The symbols move the elements like this.
j937: ~>j62, @>j334, +>j443, %>j248, &>j366
j882: ~>j805, @>j245, +>j45, %>j429, &>j950
j600: ~>j513, @>j34, +>j254, %>j386, &>j874
j410: ~>j352, @>j394, +>j590, %>j844, &>j32
j443: ~>j774, @>j556, +>j785, %>j855, &>j198
j246: ~>j801, @>j357, +>j559, %>j615, &>j965
j511: ~>j677, @>j467, +>j2, %>j813, &>j481
j568: ~>j862, @>j254, +>j186, %>j698, &>j34
j334: ~>j24, @>j198, +>j556, %>j664, &>j956
j257: ~>j171, @>j2, +>j149, %>j167, &>j467
j572: ~>j714, @>j93, +>j209, %>j595, &>j894
j975: ~>j874, @>j596, +>j675, %>j466, &>j757
j198: ~>j94, @>j62, +>j114, %>j443, &>j164
j111: ~>j46, @>j153, +>j293, %>j617, &>j820
j269: ~>j341, @>j352, +>j783, %>j590, &>j871
j698: ~>j745, @>j586, +>j488, %>j908, &>j568
j608: ~>j559, @>j615, +>j646, %>j965, &>j256
j149: ~>j617, @>j758, +>j820, %>j520, &>j108
j96: ~>j771, @>j894, +>j93, %>j764, &>j273
j417: ~>j266, @>j559, +>j229, %>j646, &>j357
j352: ~>j228, @>j319, +>j47, %>j21, &>j563
j24: ~>j32, @>j94, +>j358, %>j114, &>j211
j114: ~>j410, @>j774, +>j791, %>j785, &>j24
j714: ~>j198, @>j937, +>j664, %>j952, &>j272
j586: ~>j965, @>j186, +>j256, %>j513, &>j254
j787: ~>j568, @>j471, +>j570, %>j501, &>j474
j117: ~>j694, @>j96, +>j572, %>j667, &>j139
j248: ~>j556, @>j664, +>j855, %>j956, &>j937
j855: ~>j972, @>j211, +>j94, %>j62, &>j443
j358: ~>j269, @>j410, +>j966, %>j791, &>j350
j791: ~>j590, @>j844, +>j871, %>j32, &>j358
j950: ~>j200, @>j148, +>j196, %>j882, &>j432
j871: ~>j744, @>j563, +>j319, %>j269, &>j966
j783: ~>j901, @>j47, +>j650, %>j744, &>j319
j677: ~>j820, @>j520, +>j450, %>j108, &>j78
j157: ~>j248, @>j209, +>j366, %>j771, &>j93
j241: ~>j526, @>j293, +>j9, %>j963, &>j153
j908: ~>j256, @>j513, +>j862, %>j254, &>j698
j47: ~>j950, @>j439, +>j955, %>j197, &>j341
j139: ~>j595, @>j273, +>j894, %>j117, &>j509
j450: ~>j838, @>j111, +>j241, %>j250, &>j931
j427: ~>j214, @>j871, +>j352, %>j394, &>j844
j838: ~>j786, @>j46, +>j526, %>j293, &>j963
j209: ~>j664, @>j952, +>j956, %>j272, &>j84
j115: ~>j419, @>j200, +>j961, %>j196, &>j693
j319: ~>j497, @>j341, +>j439, %>j783, &>j214
j764: ~>j84, @>j572, +>j157, %>j816, &>j96
j931: ~>j963, @>j820, +>j153, %>j450, &>j758
j741: ~>j667, @>j266, +>j139, %>j229, &>j801
j62: ~>j350, @>j24, +>j774, %>j556, &>j855
j481: ~>j78, @>j48, +>j230, %>j511, &>j419
j966: ~>j783, @>j590, +>j214, %>j871, &>j394
j965: ~>j17, @>j486, +>j697, %>j246, &>j608
j419: ~>j2, @>j813, +>j167, %>j481, &>j284
j359: ~>j816, @>j139, +>j96, %>j930, &>j266
j429: ~>j749, @>j693, +>j200, %>j148, &>j882
j266: ~>j764, @>j509, +>j273, %>j359, &>j797
j596: ~>j570, @>j501, +>j600, %>j474, &>j130
j148: ~>j411, @>j115, +>j805, %>j245, &>j429
j45: ~>j511, @>j749, +>j419, %>j200, &>j196
j513: ~>j246, @>j488, +>j608, %>j773, &>j586
j2: ~>j450, @>j108, +>j758, %>j78, &>j230
j46: ~>j466, @>j462, +>j757, %>j684, &>j173
j773: ~>j615, @>j862, +>j965, %>j186, &>j513
j78: ~>j250, @>j149, +>j931, %>j677, &>j2
j394: ~>j319, @>j269, +>j21, %>j966, &>j427
j930: ~>j894, @>j117, +>j764, %>j509, &>j359
j820: ~>j173, @>j294, +>j838, %>j111, &>j250
j563: ~>j197, @>j214, +>j341, %>j352, &>j590
j432: ~>j45, @>j429, +>j115, %>j950, &>j955
j797: ~>j96, @>j930, +>j667, %>j266, &>j229
j284: ~>j230, @>j511, +>j257, %>j419, &>j961
j462: ~>j474, @>j786, +>j130, %>j526, &>j9
j171: ~>j153, @>j450, +>j617, %>j758, &>j520
j595: ~>j952, @>j157, +>j272, %>j694, &>j572
j509: ~>j572, @>j667, +>j816, %>j139, &>j930
j294: ~>j9, @>j963, +>j46, %>j153, &>j617
j650: ~>j245, @>j955, +>j429, %>j497, &>j439
j17: ~>j139, @>j229, +>j930, %>j801, &>j559
j108: ~>j111, @>j171, +>j250, %>j149, &>j677
j675: ~>j908, @>j600, +>j568, %>j471, &>j501
j228: ~>j429, @>j497, +>j950, %>j439, &>j197
j350: ~>j871, @>j32, +>j394, %>j358, &>j972
j758: ~>j241, @>j250, +>j294, %>j931, &>j171
j615: ~>j741, @>j417, +>j17, %>j486, &>j246
j439: ~>j148, @>j901, +>j882, %>j650, &>j228
j646: ~>j359, @>j17, +>j797, %>j697, &>j417
j956: ~>j211, @>j164, +>j62, %>j334, &>j248
j293: ~>j757, @>j684, +>j861, %>j173, &>j838
j556: ~>j358, @>j114, +>j972, %>j211, &>j62
j341: ~>j432, @>j228, +>j901, %>j47, &>j744
j757: ~>j471, @>j130, +>j501, %>j975, &>j786
j167: ~>j758, @>j78, +>j520, %>j230, &>j257
j501: ~>j698, @>j874, +>j34, %>j675, &>j787
j813: ~>j108, @>j257, +>j78, %>j48, &>j511
j245: ~>j961, @>j196, +>j749, %>j693, &>j148
j901: ~>j115, @>j950, +>j245, %>j955, &>j497
j164: ~>j785, @>j855, +>j24, %>j198, &>j664
j520: ~>j294, @>j931, +>j111, %>j171, &>j149
j386: ~>j773, @>j568, +>j586, %>j570, &>j600
j488: ~>j357, @>j256, +>j615, %>j862, &>j186
j805: ~>j48, @>j961, +>j511, %>j749, &>j200
j153: ~>j462, @>j838, +>j684, %>j241, &>j294
j173: ~>j975, @>j9, +>j786, %>j46, &>j293
j785: ~>j844, @>j972, +>j32, %>j94, &>j114
j32: ~>j563, @>j427, +>j269, %>j410, &>j791
j254: ~>j608, @>j773, +>j745, %>j586, &>j908
j93: ~>j937, @>j84, +>j952, %>j157, &>j694
j197: ~>j882, @>j650, +>j432, %>j228, &>j47
j667: ~>j93, @>j764, +>j595, %>j273, &>j117
j211: ~>j791, @>j785, +>j350, %>j24, &>j556
j471: ~>j254, @>j386, +>j698, %>j874, &>j675
j774: ~>j394, @>j358, +>j844, %>j972, &>j94
j186: ~>j486, @>j745, +>j246, %>j488, &>j773
j411: ~>j257, @>j419, +>j48, %>j961, &>j749
j570: ~>j186, @>j698, +>j513, %>j34, &>j386
j214: ~>j650, @>j744, +>j228, %>j319, &>j21
j130: ~>j386, @>j787, +>j874, %>j596, &>j466
j357: ~>j797, @>j697, +>j741, %>j417, &>j486
j961: ~>j167, @>j481, +>j467, %>j284, &>j411
j861: ~>j501, @>j975, +>j474, %>j786, &>j526
j273: ~>j157, @>j816, +>j694, %>j96, &>j667
j771: ~>j956, @>j272, +>j937, %>j84, &>j157
j844: ~>j21, @>j966, +>j563, %>j427, &>j410
j200: ~>j813, @>j411, +>j481, %>j805, &>j45
j526: ~>j787, @>j757, +>j596, %>j861, &>j462
j84: ~>j334, @>j714, +>j248, %>j209, &>j771
j230: ~>j931, @>j677, +>j171, %>j2, &>j167
j952: ~>j443, @>j248, +>j164, %>j366, &>j714
j9: ~>j596, @>j861, +>j466, %>j462, &>j684
j486: ~>j229, @>j646, +>j801, %>j357, &>j615
j862: ~>j417, @>j608, +>j486, %>j745, &>j488
j955: ~>j196, @>j882, +>j693, %>j432, &>j901
j617: ~>j684, @>j241, +>j173, %>j294, &>j111
j745: ~>j646, @>j965, +>j357, %>j256, &>j862
j94: ~>j427, @>j350, +>j410, %>j774, &>j785
j250: ~>j293, @>j617, +>j963, %>j820, &>j450
j697: ~>j930, @>j801, +>j266, %>j559, &>j646
j816: ~>j209, @>j595, +>j771, %>j894, &>j764
j590: ~>j47, @>j21, +>j744, %>j563, &>j269
j196: ~>j481, @>j805, +>j284, %>j45, &>j115
j21: ~>j439, @>j783, +>j197, %>j214, &>j352
j466: ~>j600, @>j474, +>j471, %>j130, &>j975
j801: ~>j117, @>j797, +>j509, %>j741, &>j17
j744: ~>j955, @>j197, +>j497, %>j341, &>j783
j497: ~>j693, @>j432, +>j148, %>j901, &>j650
j684: ~>j130, @>j526, +>j975, %>j9, &>j46
j963: ~>j861, @>j173, +>j462, %>j838, &>j241
j693: ~>j284, @>j45, +>j411, %>j115, &>j245
j664: ~>j114, @>j443, +>j211, %>j164, &>j334
j786: ~>j675, @>j466, +>j787, %>j757, &>j861
j256: ~>j697, @>j246, +>j417, %>j608, &>j745
j366: ~>j855, @>j956, +>j198, %>j937, &>j952
j272: ~>j164, @>j366, +>j334, %>j714, &>j209
j559: ~>j509, @>j741, +>j359, %>j17, &>j697
j874: ~>j586, @>j570, +>j908, %>j600, &>j471
j749: ~>j467, @>j284, +>j813, %>j411, &>j805
j972: ~>j966, @>j791, +>j427, %>j350, &>j774
j229: ~>j273, @>j359, +>j117, %>j797, &>j741
j474: ~>j34, @>j675, +>j386, %>j787, &>j596
j48: ~>j149, @>j167, +>j677, %>j467, &>j813
j467: ~>j520, @>j230, +>j108, %>j257, &>j48
j34: ~>j488, @>j908, +>j773, %>j568, &>j570
j694: ~>j366, @>j771, +>j714, %>j93, &>j595
j894: ~>j272, @>j694, +>j84, %>j572, &>j816

In the rows, zero is written as 549.

The rows follow the links: the fewer symbols apart two elements are, the more alike their rows tend to be.

Each row is also shifted at random along 9 hidden directions that mean nothing.

Some elements, each with a row of numbers:
j572 591,575,510,579,531,601,593,561,502,514,476,534,563,539,406,574,544,535,519,594,574,545,618,507,590,481,623,512,607,566,418,605,497,426,599,588,579,567,585,556,457,548,570,465,592,492,639,596,530,396,527,367
j93 431,596,563,533,584,510,474,629,538,445,501,544,628,507,466,591,494,607,523,542,539,550,592,457,451,451,698,468,632,489,444,562,526,525,647,574,547,530,506,568,480,573,617,455,578,462,579,583,569,513,477,527
j481 448,549,606,586,517,386,569,691,607,568,667,578,628,624,614,594,465,556,492,561,570,572,542,555,466,541,659,490,531,533,503,552,619,591,550,527,577,500,445,593,508,613,604,420,482,557,573,552,620,510,639,559
j697 573,513,504,584,641,526,604,582,481,543,547,585,567,482,588,529,581,635,469,654,607,534,444,486,482,527,620,614,573,546,553,525,594,547,451,569,507,533,578,508,486,534,596,563,628,595,581,635,513,469,491,573
j250 457,507,662,527,539,636,609,639,559,605,553,477,505,619,587,576,500,569,663,498,544,540,535,558,563,677,621,587,516,543,503,536,558,638,501,519,501,543,589,531,678,464,510,478,591,504,592,502,621,563,560,517
j115 558,556,510,528,538,557,522,515,638,583,669,455,494,529,475,486,534,575,579,458,501,579,440,631,576,515,572,525,481,551,579,464,603,561,588,573,573,584,513,597,579,529,535,603,556,543,467,504,515,613,575,619
j930 603,511,502,628,586,510,542,572,482,513,536,561,649,512,541,613,549,619,434,679,620,581,542,485,491,464,595,515,608,555,505,580,574,395,544,617,557,531,679,539,362,582,586,526,609,568,636,643,510,355,525,437
j757 352,536,617,573,562,516,488,487,531,518,535,599,601,576,636,457,600,642,513,651,559,603,507,507,465,586,469,547,525,611,691,582,546,452,495,623,550,604,622,520,418,641,559,672,564,652,560,592,548,570,586,678
j471 466,554,583,553,532,429,498,481,490,498,532,542,594,606,504,465,616,551,487,584,522,620,562,559,572,537,460,501,535,584,624,628,544,430,569,656,583,601,519,516,431,584,549,606,493,660,570,542,575,505,583,536
j284 483,602,582,507,575,618,598,616,589,546,613,537,667,594,581,545,530,550,520,526,545,564,430,456,604,488,538,466,535,650,653,567,582,516,587,685,562,580,675,575,611,662,543,489,537,602,516,548,600,606,605,661
j771 536,683,498,427,648,568,617,701,520,462,492,517,643,469,417,493,493,537,534,470,512,544,421,384,596,391,752,458,668,554,496,554,529,600,644,683,510,609,460,553,664,567,625,412,617,505,539,585,569,569,471,623
j501 501,386,635,649,451,587,580,577,540,528,529,537,488,617,610,576,515,677,529,635,611,529,610,653,450,752,637,602,458,483,420,588,487,626,379,436,563,537,630,540,530,439,537,541,521,535,661,499,555,483,528,438
j764 475,538,504,593,549,534,513,472,542,471,484,626,491,558,597,545,659,496,485,570,557,472,613,545,551,521,451,612,572,538,522,603,513,550,604,482,607,539,447,564,513,609,540,609,474,544,610,535,588,558,560,498
j590 719,590,522,543,572,453,453,631,570,519,567,574,646,537,613,597,519,521,515,529,542,539,517,480,493,481,609,471,559,522,614,557,528,536,618,564,560,465,541,579,500,572,601,523,530,534,529,518,529,599,552,641
j813 664,521,546,535,439,602,651,547,585,591,593,543,562,643,549,600,540,504,539,510,577,569,647,653,586,586,493,498,500,587,527,536,541,591,527,555,566,542,624,566,662,577,514,434,452,539,530,525,595,579,599,502
j198 462,532,551,573,542,573,463,511,584,556,541,550,510,459,556,637,513,519,616,514,540,513,642,570,556,545,487,621,562,480,438,515,562,558,593,392,581,518,512,580,512,512,515,606,541,455,570,522,517,496,531,439
j975 418,577,547,526,528,584,605,593,572,529,567,496,505,548,615,497,530,522,519,489,528,586,381,572,676,591,579,538,505,533,570,558,545,721,536,622,560,620,557,535,738,445,517,581,538,618,562,498,565,607,608,588
j293 562,583,583,476,611,590,684,630,498,622,545,576,654,552,672,532,536,526,568,579,573,598,428,445,612,569,517,565,580,638,679,535,602,583,453,655,468,578,657,487,678,577,542,498,602,628,542,614,576,567,591,658
j139 617,552,434,617,577,548,520,554,524,494,536,510,551,503,601,615,577,508,438,561,575,569,438,524,642,455,547,528,585,511,530,573,561,542,643,629,571,532,633,545,553,492,526,584,569,572,623,569,526,455,581,448
j209 546,570,531,472,649,721,546,500,547,461,412,588,500,506,542,395,667,595,585,537,523,420,431,420,522,528,543,614,595,623,635,562,475,556,559,572,513,640,529,535,617,637,567,658,609,514,556,528,558,736,428,754
j130 366,492,646,578,504,637,626,502,515,562,503,647,577,636,658,533,632,570,540,658,608,509,648,532,545,688,380,633,469,639,598,643,497,518,412,504,590,552,691,532,504,596,514,569,482,636,620,522,578,519,575,502
j758 495,567,644,460,546,618,609,613,531,567,533,485,632,614,492,542,510,612,634,503,529,592,578,498,517,579,602,482,567,598,569,531,546,535,545,643,481,575,641,524,625,570,551,419,587,517,520,563,603,590,517,605
j783 597,537,636,551,574,677,514,588,579,549,530,565,572,565,503,587,472,603,626,585,543,457,591,471,483,580,632,512,558,575,542,587,483,483,529,502,519,538,634,580,526,622,559,521,589,467,521,536,545,612,486,601
j24 354,607,569,512,574,518,550,578,608,504,557,652,565,448,492,455,498,543,549,556,533,492,538,504,502,498,598,585,570,567,469,535,551,572,513,436,609,622,329,609,490,663,618,577,518,518,534,563,523,575,514,617
j838 625,542,560,474,557,582,623,555,530,586,560,499,593,525,565,499,502,593,575,522,534,623,454,561,561,571,563,512,579,573,618,470,584,611,471,641,456,624,622,486,692,544,535,543,596,581,481,598,541,631,538,694
j186 374,582,620,568,627,334,653,686,467,577,552,658,543,578,579,550,490,480,517,609,550,514,581,481,554,560,650,616,625,503,472,627,590,664,475,483,503,506,240,498,577,543,603,418,516,608,574,604,658,458,561,461
j167 500,515,591,578,451,480,412,449,607,522,578,498,529,651,520,532,567,617,554,529,518,613,634,649,422,565,518,448,522,533,588,535,542,464,637,589,553,550,550,569,447,619,543,603,515,521,531,536,581,620,597,617
j961 659,455,535,634,447,527,485,504,618,584,660,459,521,602,564,622,527,603,536,536,569,614,582,705,501,587,538,497,470,512,519,495,588,492,564,529,587,514,652,591,475,525,513,572,524,520,551,520,521,501,619,490
j931 428,576,654,477,584,681,619,581,544,576,515,489,522,621,524,449,558,565,661,502,505,534,466,481,596,615,570,564,539,642,615,574,536,541,539,625,505,636,572,527,655,571,526,531,607,552,566,517,625,626,548,638
j965 676,558,440,505,595,493,494,420,484,510,530,507,529,466,456,482,575,625,494,539,512,628,496,584,506,454,546,493,625,489,652,468,564,547,578,681,451,585,548,473,577,537,557,638,615,594,409,644,489,641,466,694
j617 377,559,687,510,563,598,715,644,524,651,555,539,527,627,543,511,522,504,657,539,544,532,541,511,647,656,564,640,530,631,488,592,585,575,456,509,537,597,476,531,636,530,527,443,564,558,616,535,641,464,593,448
j114 711,562,464,624,499,460,546,539,545,621,548,638,571,483,581,573,561,473,519,644,605,575,620,567,527,516,509,597,538,569,510,531,563,431,516,454,618,501,518,577,346,552,594,572,579,544,616,607,429,385,610,438
j228 633,622,513,505,570,530,506,535,608,589,593,532,453,537,517,522,518,468,614,443,472,521,501,573,607,506,567,531,555,517,614,514,546,625,633,534,527,543,404,572,661,529,537,582,549,524,434,510,547,697,572,658
j862 495,548,580,560,569,388,618,586,469,568,550,596,513,549,467,552,484,551,525,595,546,554,640,576,519,557,637,577,615,480,443,562,575,606,476,498,492,536,333,498,544,519,587,462,548,567,528,633,590,468,517,450
j164 635,525,521,544,570,516,461,496,557,530,526,550,565,433,474,523,516,616,578,570,542,557,573,550,420,506,591,546,608,517,501,471,569,458,542,489,530,581,506,547,416,597,589,627,612,474,536,604,475,536,466,599
j352 753,501,545,634,534,628,453,538,597,558,527,523,452,572,614,572,563,532,591,554,547,465,498,569,554,610,577,569,495,537,577,586,484,511,576,484,571,513,611,581,514,500,518,646,584,487,601,462,509,593,556,548
j600 421,460,660,567,518,578,569,530,535,462,504,507,498,600,430,446,516,675,536,586,533,527,561,600,511,654,636,532,523,534,455,625,480,550,452,540,560,666,505,530,545,554,543,576,511,563,590,513,584,556,478,529
j427 553,596,554,557,502,373,600,584,585,551,567,695,519,575,523,462,599,416,527,559,554,473,666,587,533,548,517,619,485,589,466,609,536,541,511,378,689,536,214,621,415,627,628,511,397,558,593,482,553,504,594,479
j667 447,626,462,514,615,715,493,532,543,428,501,480,612,497,599,654,574,489,473,457,526,537,428,437,736,411,453,481,594,526,601,594,520,619,737,701,559,549,756,558,744,528,478,567,526,568,546,515,577,614,548,543
j366 644,548,528,519,594,581,562,680,529,533,510,541,619,469,557,651,483,573,585,529,576,522,557,468,498,523,694,550,616,479,438,500,551,622,553,504,503,491,585,544,602,480,594,433,612,440,580,569,532,509,455,522
j443 729,566,449,506,558,471,556,493,562,565,536,624,551,432,560,519,571,488,542,517,557,542,587,585,506,488,477,606,598,530,545,445,578,593,520,453,542,553,404,547,556,592,576,596,520,517,495,585,481,590,520,616
j245 572,524,540,583,578,588,524,584,624,600,652,504,462,534,586,489,537,623,595,542,544,524,373,563,491,591,659,594,478,559,602,474,597,579,516,519,549,544,542,592,535,514,566,619,633,534,523,517,505,615,568,669
j871 766,588,537,458,464,611,689,556,558,546,523,584,612,557,320,527,516,472,568,499,558,522,733,592,626,519,524,484,536,625,444,575,471,486,501,511,627,582,520,590,573,611,576,391,447,511,492,510,517,515,496,447
j117 602,511,464,544,564,577,621,524,545,477,492,667,543,530,691,584,651,505,435,560,603,447,574,541,541,547,447,636,563,536,547,550,521,706,498,474,556,511,520,535,677,605,540,554,431,573,563,543,586,639,505,579
j269 608,584,532,525,530,570,455,577,610,504,549,529,566,537,586,635,533,469,562,447,514,499,561,536,613,519,513,505,516,494,560,570,499,618,655,517,604,484,570,606,622,516,527,547,469,515,520,434,550,641,558,559

From each start, follow one symbol. Which element do you reach?
Answers are names.
start 540,479,617,560,563,601,623,583,493,524,489,565,529,620,644,564,574,550,525,584,569,486,528,538,604,667,532,598,529,541,550,637,495,652,453,540,522,554,610,497,681,503,507,541,499,599,606,495,619,576,529,518
+ j513
start 667,419,572,603,451,501,508,478,503,525,520,507,523,618,582,646,565,583,511,565,578,588,699,693,529,663,476,539,510,453,495,578,504,590,495,509,537,488,649,499,555,449,487,555,462,560,573,504,561,501,538,412
% j570
start 751,516,563,587,573,665,510,584,553,551,500,598,598,583,653,617,574,548,578,611,584,462,552,453,504,592,534,549,520,600,630,601,472,467,528,525,551,473,736,567,485,589,556,567,576,517,586,510,514,593,529,596
& j590
start 416,544,596,556,482,514,614,578,535,538,561,532,553,591,532,528,522,546,514,560,556,594,568,601,608,608,556,537,497,545,483,595,540,595,495,565,598,585,538,537,569,487,543,501,493,603,599,518,568,475,592,446
@ j501
start 504,532,539,540,575,565,576,499,476,561,526,551,535,518,491,599,528,581,542,574,556,561,629,553,555,541,531,562,601,492,514,541,550,583,516,562,480,522,582,495,596,498,531,512,578,568,482,616,558,525,485,490
~ j559
start 873,547,530,566,551,702,601,607,549,608,515,522,547,568,536,610,515,496,603,564,563,493,512,504,627,567,607,525,530,595,570,588,478,484,533,564,531,522,712,559,589,503,529,503,623,492,569,519,501,542,543,515
~ j650
start 561,476,552,522,483,572,493,446,655,508,643,484,535,565,452,487,535,672,544,493,523,575,558,681,450,550,529,473,493,554,564,458,577,531,542,545,574,616,574,587,538,640,535,617,484,532,438,521,534,680,515,689
~ j467
start 749,588,525,537,589,562,525,562,561,617,561,606,558,557,620,593,548,493,590,547,540,504,550,504,523,535,532,541,569,563,681,534,536,552,564,541,488,471,572,544,578,586,561,541,582,539,472,564,527,661,552,680
@ j650
start 489,539,598,517,496,563,661,576,610,558,620,585,581,625,517,526,526,540,536,525,560,526,600,597,543,574,533,520,504,614,526,547,566,579,497,526,586,591,506,591,603,669,550,450,440,562,517,528,614,596,579,577
@ j813
start 664,595,537,476,520,486,538,573,564,493,552,619,686,523,467,548,527,550,515,536,553,545,669,523,469,475,547,456,556,573,543,546,505,497,553,539,607,522,527,587,471,651,622,461,461,535,480,537,515,575,496,608
~ j319
start 521,588,575,479,524,584,583,636,612,485,548,593,605,536,508,576,494,509,554,461,535,458,615,527,557,544,601,515,516,532,466,572,492,671,544,457,618,533,471,615,654,577,580,446,422,499,504,453,570,639,498,575
~ j783
start 614,565,448,595,577,508,391,561,524,495,488,581,602,536,792,741,636,474,493,530,578,543,581,472,516,482,458,550,590,451,633,554,537,627,711,565,532,353,677,537,556,481,529,566,537,512,597,530,558,578,576,539
+ j714
start 581,585,596,606,583,601,540,627,567,636,551,604,503,598,650,631,536,422,629,564,545,445,542,465,641,593,531,613,530,582,580,633,525,539,584,462,568,462,540,580,556,535,524,525,564,523,592,494,583,538,613,481
~ j955
start 549,520,550,597,570,527,600,572,469,595,531,547,488,539,536,618,497,548,548,603,569,551,591,568,579,583,610,592,596,477,474,571,547,590,501,529,482,499,543,495,581,432,538,495,606,552,571,616,554,447,535,402
% j256
start 480,607,583,471,585,549,682,673,586,597,663,565,666,559,501,537,490,536,548,522,561,547,503,482,579,498,590,519,513,638,556,522,621,565,502,577,576,553,538,596,602,633,586,394,515,590,485,552,581,535,569,595
@ j749
start 384,554,637,576,477,400,479,589,613,511,630,500,572,626,434,505,459,632,536,534,516,620,596,618,424,525,689,409,548,526,476,549,573,479,610,585,577,603,408,594,433,633,598,489,516,513,547,562,594,546,596,578
% j257
start 672,631,538,533,616,592,529,500,552,608,536,579,497,573,535,464,599,443,611,548,493,491,467,472,646,506,491,567,566,655,709,600,530,431,613,591,546,578,488,554,527,620,542,627,616,572,508,544,540,633,596,655
& j341
start 576,455,615,523,392,599,602,461,600,541,551,594,570,681,505,579,564,610,570,543,578,544,837,695,404,649,455,500,507,573,508,526,496,552,471,475,549,535,607,562,568,669,529,457,406,501,486,538,607,649,521,565
@ j2
